Below is a small trained network, with its code and all its weights. Each question gives an input and a class and asks what happens when units are switched off, that is, made to give their printed mean instead of their output.

import numpy as np


def w(rows, s, z=0):
    codes = np.array(rows[::2]) - 128.0
    scale = np.full(codes.shape[1], s)
    scale[-1] = z or s
    return codes * scale


def norm(h):
    return h / np.sqrt((h * h).mean(-1, keepdims=True) + 1e-5)


def f(y):
    return y / 2 * (1 + np.tanh(0.7978845608 * (y + 0.044715 * y**3)))


def log_softmax(a):
    a = a - a.max(-1, keepdims=True)
    return a - np.log(np.exp(a).sum(-1, keepdims=True))


def net(x, mask):
    res = np.array(x, float).reshape(1, 6) / 4 @ E
    u = 0
    for l in range(2):
        y = f(norm(res) @ A[l][:, :-1].T + A[l][:, -1])
        res = res + np.where(mask[u : u + 16], y, B[l][:, -1]) @ B[l][:, :-1]
        u += 16
    return log_softmax(norm(res)[-1] @ U[:, :-1].T + U[:, -1])


A, B = {}, {}
E = w([
[168,160,122,203,231,72,154,191,147,229,172,128],'x0',
[135,156,2,122,126,112,45,130,107,156,85,56],'x1',
[215,243,139,124,71,103,70,131,89,134,135,173],'x2',
[186,106,75,189,146,189,84,148,137,41,203,222],'x3',
[171,64,208,148,75,113,213,139,77,148,125,64],'x4',
[226,140,54,43,73,161,63,125,100,115,90,173],'x5',
],0.0076)
A[0] = w([
[138,118,125,146,104,130,74,120,125,107,157,109,224],'0.n1',
[233,142,105,185,209,101,117,137,124,112,184,153,34],'0.n2',
[140,134,44,116,119,148,111,142,136,98,140,159,60],'0.n3',
[42,111,134,121,177,123,143,110,117,114,127,100,177],'0.n4',
[71,121,169,175,216,95,120,132,121,163,137,76,85],'0.n5',
[135,97,35,93,83,147,73,100,126,80,112,132,46],'0.n6',
[101,50,71,58,54,147,140,129,137,93,137,121,75],'0.n7',
[41,116,130,130,149,125,113,123,120,76,156,238,73],'0.n8',
[170,123,219,148,101,113,95,158,148,184,122,107,47],'0.n9',
[114,117,164,179,164,130,184,136,138,130,144,127,98],'0.n10',
[123,125,109,157,249,132,158,135,149,159,133,195,74],'0.n11',
[159,123,89,152,254,156,132,117,173,176,168,169,4],'0.n12',
[61,88,137,122,127,145,137,136,119,78,137,153,70],'0.n13',
[133,173,90,135,129,127,150,120,137,135,102,136,94],'0.n14',
[193,193,81,149,151,126,96,136,123,131,133,166,120],'0.n15',
[81,105,101,68,146,141,118,134,144,141,114,140,85],'0.n16',
],0.009,0.0024)
B[0] = w([
[163,132,121,39,117,171,190,170,161,182,74,155,173],'0.n1',
[162,116,142,233,111,178,127,173,111,167,73,186,236],'0.n2',
[119,209,109,101,117,55,206,96,99,96,108,113,210],'0.n3',
[128,105,148,139,109,167,163,168,209,219,97,134,212],'0.n4',
[75,147,27,95,106,175,175,215,134,146,78,115,237],'0.n5',
[121,162,53,62,96,141,127,165,102,54,123,120,255],'0.n6',
[148,30,150,113,152,180,136,111,76,110,86,140,220],'0.n7',
[126,199,180,113,137,181,131,140,168,88,141,181,213],'0.n8',
[153,159,126,131,152,155,183,130,70,107,170,153,180],'0.n9',
[99,184,91,59,67,82,79,105,115,124,81,98,210],'0.n10',
[85,68,153,111,171,72,92,141,95,55,171,108,223],'0.n11',
[130,112,144,140,193,68,104,178,73,80,118,127,227],'0.n12',
[134,174,211,94,148,84,72,98,151,145,133,74,179],'0.n13',
[165,83,133,82,130,166,131,149,139,135,198,145,141],'0.n14',
[198,4,192,103,115,115,95,134,135,177,90,105,236],'0.n15',
[164,116,157,180,53,190,132,125,124,107,171,126,165],'0.n16',
],0.011,0.0061)
A[1] = w([
[153,102,104,122,117,101,91,131,85,157,106,116,149],'1.n1',
[169,153,113,216,85,131,202,80,109,177,137,159,49],'1.n2',
[220,120,104,199,73,129,80,80,136,169,121,122,74],'1.n3',
[82,120,112,84,90,116,126,106,132,67,85,126,156],'1.n4',
[155,146,144,107,98,66,88,141,158,183,123,115,167],'1.n5',
[24,113,83,189,142,111,160,108,174,167,171,78,18],'1.n6',
[155,109,92,216,250,92,94,132,115,137,160,174,127],'1.n7',
[201,178,123,100,144,82,65,116,122,128,175,153,119],'1.n8',
[159,134,72,59,127,113,86,120,109,124,161,154,176],'1.n9',
[89,104,158,140,162,193,105,66,81,85,154,123,126],'1.n10',
[208,141,58,108,92,144,66,123,132,126,144,160,203],'1.n11',
[92,158,166,149,154,152,103,68,215,90,176,140,3],'1.n12',
[150,122,129,57,172,141,121,144,164,157,98,164,149],'1.n13',
[146,175,81,140,118,94,108,173,122,128,131,136,202],'1.n14',
[127,184,121,124,142,87,216,68,72,126,193,112,72],'1.n15',
[169,55,122,109,111,109,55,60,134,141,97,92,74],'1.n16',
],0.013,0.0023)
B[1] = w([
[80,189,186,134,129,124,122,146,172,102,151,160,207],'1.n1',
[204,152,106,132,154,139,154,95,106,158,124,161,169],'1.n2',
[99,189,119,159,136,181,152,118,139,208,149,159,165],'1.n3',
[184,114,68,128,153,142,126,142,164,135,129,175,254],'1.n4',
[101,120,146,165,181,118,124,110,83,120,171,123,162],'1.n5',
[144,123,26,154,121,158,58,215,196,239,141,80,194],'1.n6',
[120,71,191,144,17,116,130,207,65,18,94,127,219],'1.n7',
[63,55,155,118,113,103,161,139,153,176,107,34,182],'1.n8',
[113,170,106,157,86,107,88,108,115,94,142,98,217],'1.n9',
[80,132,148,138,128,102,144,94,166,177,98,117,170],'1.n10',
[98,140,58,147,180,177,99,123,59,126,132,118,249],'1.n11',
[85,195,127,149,227,118,116,105,173,120,173,247,166],'1.n12',
[119,157,140,158,120,59,129,114,140,121,153,113,218],'1.n13',
[133,40,230,111,92,133,122,79,159,120,138,127,209],'1.n14',
[203,148,98,120,156,44,161,129,154,77,194,96,168],'1.n15',
[134,70,153,86,124,102,143,47,153,114,115,103,192],'1.n16',
],0.015,0.0078)
U = w([
[156,46,153,48,123,135,182,49,189,125,81,123,48],'0',
[91,191,163,112,203,144,130,112,227,109,148,239,149],'1',
[114,72,189,162,93,93,97,227,75,59,122,133,214],'2',
[142,151,9,71,107,183,67,72,85,43,107,138,173],'3',
[226,176,131,106,159,53,216,108,125,135,199,110,79],'4',
[59,169,134,153,153,104,64,42,69,180,189,56,4],'5',
[182,173,148,197,140,197,146,137,53,205,142,190,35],'6',
[109,116,67,120,142,132,134,222,205,225,132,75,247],'7',
],0.012,0.0016)

Each question gives the input, the list of numbers given to net, and the class t.
The units are the neurons (one row each of A and B). Each row of codes is followed by its name. A weight is (code - 128) times the scale printed after its matrix; where a second scale follows, it is the last column's (A, B and U).
mask holds one flag per neuron, layer by layer. A switched-off neuron (its flag False) gives its mean, the last column of its row in B, instead of its output. The means were averaged over made-up inputs and are rounded, as every weight is.
A unit's drop is (log p(t) with every unit on - log p(t) with that unit switched off) / (log p(t) with every unit on - log p(t) with every unit switched off).
The circuit of an input: a set's keep is (log p(t) with only the set's units on - log p(t) with every unit switched off) / (log p(t) with every unit on - log p(t) with every unit switched off). Starting from the 12 units with the biggest drops (on a tie, the unit counted first), units are removed one at a time, each time the one whose removal leaves the highest keep (on an exact tie, the one counted first), for as long as the keep stays at least 0.8.
circuit, biggest first: the units of the circuit, biggest drop first
unit that matters most: the unit with the biggest drop
k most important neurons: the k neurons with the biggest drops, biggest first
top k neurons in layer l: the k neurons of layer l with the biggest drops, biggest first
drop when u is switched off: that unit's drop, to one decimal
input [4,-8,5,2,1,5], class 6: circuit, biggest first	(0.n2; 1.n2)
input [7,6,0,0,7,6], class 6: circuit, biggest first	(1.n3; 0.n2)
input [6,-5,5,-7,7,0], class 4: unit that matters most	1.n15
input [0,-7,5,0,-2,1], class 1: top 3 neurons in layer 1	(1.n12; 1.n7; 1.n6)
input [6,7,8,8,0,-1], class 2: 2 most important neurons	(1.n7; 0.n12)
input [-1,7,2,-8,6,2], class 4: top 2 neurons in layer 1	(1.n15; 1.n11)
input [5,-5,6,2,2,1], class 6: top 2 neurons in layer 0	(0.n2; 0.n15)
input [4,-3,2,-2,0,7], class 6: 3 most important neurons	(0.n2; 1.n3; 0.n10)
input [-2,6,-6,7,5,-1], class 3: 3 most important neurons	(0.n6; 0.n15; 1.n14)
input [7,-8,-3,-2,-3,0], class 2: 2 most important neurons	(0.n12; 0.n11)
input [4,4,4,8,0,2], class 2: 2 most important neurons	(1.n7; 0.n12)
input [-2,-8,-5,-5,-1,2], class 1: top 2 neurons in layer 0	(0.n15; 0.n13)
input [-3,-4,3,3,4,-7], class 1: 2 most important neurons	(1.n12; 0.n3)
input [6,3,5,6,0,8], class 6: circuit, biggest first	(0.n2)
input [7,6,2,-5,-1,4], class 5: 2 most important neurons	(0.n15; 1.n3)
input [-7,0,-6,-3,-5,2], class 0: top 2 neurons in layer 1	(1.n10; 1.n11)
input [-4,2,6,-7,-5,-1], class 5: top 2 neurons in layer 1	(1.n5; 1.n8)
input [-7,0,5,-5,7,5], class 3: 2 most important neurons	(0.n15; 1.n14)
input [-6,-7,3,2,7,2], class 0: drop when 0.n2 is switched off	0.1
input [-4,-7,1,-1,4,2], class 0: unit that matters most	0.n3
input [-4,2,0,3,3,-4], class 0: drop when 0.n7 is switched off	0.2
input [7,-7,7,-4,5,-3], class 4: drop when 1.n15 is switched off	0.3
